Below are the code and all the weights of a small trained network. Each question names an input and a class and asks about switching units off, where a switched-off unit gives its printed mean instead of its output.

import numpy as np


def w(rows, s, z=0):
    codes = np.array(rows[::2]) - 128.0
    scale = np.full(codes.shape[1], s)
    scale[-1] = z or s
    return codes * scale


def f(y):
    return np.maximum(y, 0)


def log_softmax(a):
    a = a - a.max(-1, keepdims=True)
    return a - np.log(np.exp(a).sum(-1, keepdims=True))


def net(x, mask):
    res = np.array(x, float).reshape(1, 4) / 4 @ E
    y = f(res @ A[0][:, :-1].T + A[0][:, -1])
    res = res + np.where(mask, y, B[0][:, -1]) @ B[0][:, :-1]
    return log_softmax(res[-1] @ U[:, :-1].T + U[:, -1])


A, B = {}, {}
E = w([
[82,254,128,219,107,117,98],'x0',
[52,76,13,150,101,136,196],'x1',
[111,139,63,29,71,84,39],'x2',
[112,79,185,160,64,11,145],'x3',
],0.0098)
A[0] = w([
[177,43,135,102,119,168,121,193],'N0',
[137,125,135,110,74,87,140,76],'N1',
[138,117,103,116,112,122,75,72],'N2',
[175,132,185,130,127,90,88,78],'N3',
[142,148,195,110,157,117,96,83],'N4',
[136,126,158,181,141,157,172,65],'N5',
[121,123,110,105,99,58,77,94],'N6',
[84,98,78,119,133,136,180,97],'N7',
[113,155,79,80,81,109,103,113],'N8',
[98,95,74,142,103,112,155,115],'N9',
[144,107,130,191,141,164,194,104],'N10',
[114,64,160,91,142,143,122,58],'N11',
[148,48,172,87,169,173,163,62],'N12',
[167,155,66,96,251,243,103,88],'N13',
[78,131,121,124,114,94,179,51],'N14',
[191,67,105,97,143,119,159,83],'N15',
[97,227,142,223,112,123,97,60],'N16',
[122,129,113,95,100,118,64,115],'N17',
[134,136,89,94,76,172,87,120],'N18',
[109,94,192,148,89,27,146,82],'N19',
[169,154,198,101,161,116,79,110],'N20',
[164,182,64,117,168,217,130,55],'N21',
[105,182,124,98,179,143,157,67],'N22',
[135,124,168,164,170,188,176,115],'N23',
[185,130,164,123,128,161,85,71],'N24',
[120,107,196,158,196,163,158,140],'N25',
[155,130,105,90,109,81,83,121],'N26',
[170,134,178,117,149,123,104,58],'N27',
[161,48,114,62,152,128,181,73],'N28',
[19,100,71,129,107,149,196,89],'N29',
[110,131,88,57,109,162,51,81],'N30',
[66,178,85,192,115,114,109,111],'N31',
[178,115,135,195,144,141,172,93],'N32',
[156,92,170,176,82,59,146,106],'N33',
[122,144,88,101,126,93,95,126],'N34',
[127,101,213,108,166,127,68,82],'N35',
[125,157,171,109,158,118,76,70],'N36',
[165,164,159,118,97,120,138,108],'N37',
[94,110,172,154,148,120,168,178],'N38',
[185,88,113,89,140,114,149,108],'N39',
[173,174,145,94,139,147,141,77],'N40',
[112,130,174,137,162,143,198,54],'N41',
[138,68,135,116,128,140,133,70],'N42',
[131,146,168,114,140,119,103,245],'N43',
],0.014,0.011)
B[0] = w([
[144,185,194,55,130,136,113,231],'N0',
[76,130,126,135,107,120,100,153],'N1',
[122,107,113,159,127,75,86,147],'N2',
[147,73,88,190,77,177,166,179],'N3',
[151,98,107,141,94,149,147,176],'N4',
[138,104,74,198,157,70,56,177],'N5',
[100,124,130,146,173,82,81,176],'N6',
[170,86,110,134,97,166,177,188],'N7',
[150,80,118,129,164,94,90,183],'N8',
[157,87,113,113,111,167,175,187],'N9',
[131,64,118,127,168,83,87,202],'N10',
[137,185,169,228,106,117,119,161],'N11',
[147,183,169,183,112,95,97,197],'N12',
[31,118,182,130,86,126,176,249],'N13',
[116,118,119,230,73,165,160,149],'N14',
[175,198,196,183,103,148,111,186],'N15',
[186,225,203,145,108,131,91,214],'N16',
[125,97,121,143,178,102,61,174],'N17',
[119,91,161,131,154,93,102,176],'N18',
[1,147,160,125,102,112,178,211],'N19',
[164,83,93,124,96,170,159,204],'N20',
[45,160,155,160,86,114,188,200],'N21',
[90,154,126,167,95,125,115,150],'N22',
[122,85,114,116,176,81,85,210],'N23',
[145,72,108,196,77,143,154,166],'N24',
[119,86,111,85,186,100,68,219],'N25',
[123,95,127,130,179,91,103,180],'N26',
[149,86,90,201,82,136,143,163],'N27',
[179,196,168,166,108,129,119,211],'N28',
[196,29,71,135,92,203,175,217],'N29',
[106,96,107,165,158,46,88,190],'N30',
[227,196,214,103,103,158,121,193],'N31',
[133,88,93,155,166,94,71,187],'N32',
[36,147,181,110,113,123,162,204],'N33',
[143,96,131,139,165,120,103,169],'N34',
[167,92,79,215,88,170,176,182],'N35',
[163,103,121,169,117,143,152,163],'N36',
[141,115,129,141,110,154,142,156],'N37',
[117,109,134,34,150,94,92,204],'N38',
[144,176,177,139,131,147,104,180],'N39',
[102,103,130,129,109,147,147,156],'N40',
[132,91,95,199,139,45,76,168],'N41',
[142,153,162,183,105,133,119,158],'N42',
[161,94,115,22,152,177,161,221],'N43',
],0.0098,0.015)
U = w([
[127,60,126,132,159,83,70,112],'0',
[178,48,117,137,86,195,177,106],'1',
[187,192,182,136,103,141,102,117],'2',
[5,108,161,131,95,126,167,121],'3',
[150,98,144,9,170,178,143,254],'4',
[114,138,75,85,132,130,142,119],'5',
[116,137,82,77,154,165,137,120],'6',
[129,150,104,91,156,160,146,114],'7',
],0.015,0.029)

Each question gives the input, the list of numbers given to net, and the class t.
The units are the neurons (one row each of A and B). Each row of codes is followed by its name. A weight is (code - 128) times the scale printed after its matrix; where a second scale follows, it is the last column's (A, B and U).
mask holds one flag per neuron, in row order. A switched-off neuron (its flag False) gives its mean, the last column of its row in B, instead of its output. The means were averaged over made-up inputs and are rounded, as every weight is.
A unit's drop is (log p(t) with every unit on - log p(t) with that unit switched off) / (log p(t) with every unit on - log p(t) with every unit switched off).
The circuit of an input: a set's keep is (log p(t) with only the set's units on - log p(t) with every unit switched off) / (log p(t) with every unit on - log p(t) with every unit switched off). Starting from the 12 units with the biggest drops (on a tie, the unit counted first), units are removed one at a time, each time the one whose removal leaves the highest keep (on an exact tie, the one counted first), for as long as the keep stays at least 0.8.
circuit, biggest first: the units of the circuit, biggest drop first
top k neurons: the k neurons with the biggest drops, biggest first
drop when u is switched off: that unit's drop, to one decimal
input [8,8,1,-2], class 1: circuit, biggest first : N29
input [8,1,-2,8], class 2: top 3 neurons : N16, N31, N13
input [-6,-6,1,7], class 3: top 2 neurons : N19, N33
input [-3,-3,-3,-1], class 4: circuit, biggest first : N30, N0, N43
input [-3,-5,3,6], class 3: top 2 neurons : N19, N33
input [-7,-7,-4,4], class 1: top 3 neurons : N35, N3, N20
input [3,7,-3,7], class 1: top 4 neurons : N29, N13, N9, N31
input [-4,-5,0,5], class 1: top 4 neurons : N13, N35, N3, N20
input [-6,1,5,0], class 2: top 3 neurons : N28, N15, N0
input [-8,0,5,-8], class 2: top 2 neurons : N28, N15
input [-2,-4,-6,-7], class 3: top 2 neurons : N13, N21
input [4,1,-2,2], class 2: top 2 neurons : N16, N31
input [3,4,0,-4], class 1: top 2 neurons : N29, N19
input [-5,-2,-2,6], class 3: top 3 neurons : N19, N33, N16
input [5,-3,-3,8], class 3: circuit, biggest first : N19
input [-7,-7,2,1], class 1: drop when N16 is switched off : 0.3
input [-8,6,0,7], class 2: drop when N28 is switched off : 0.2
input [-4,1,-3,1], class 2: drop when N12 is switched off : 0.1
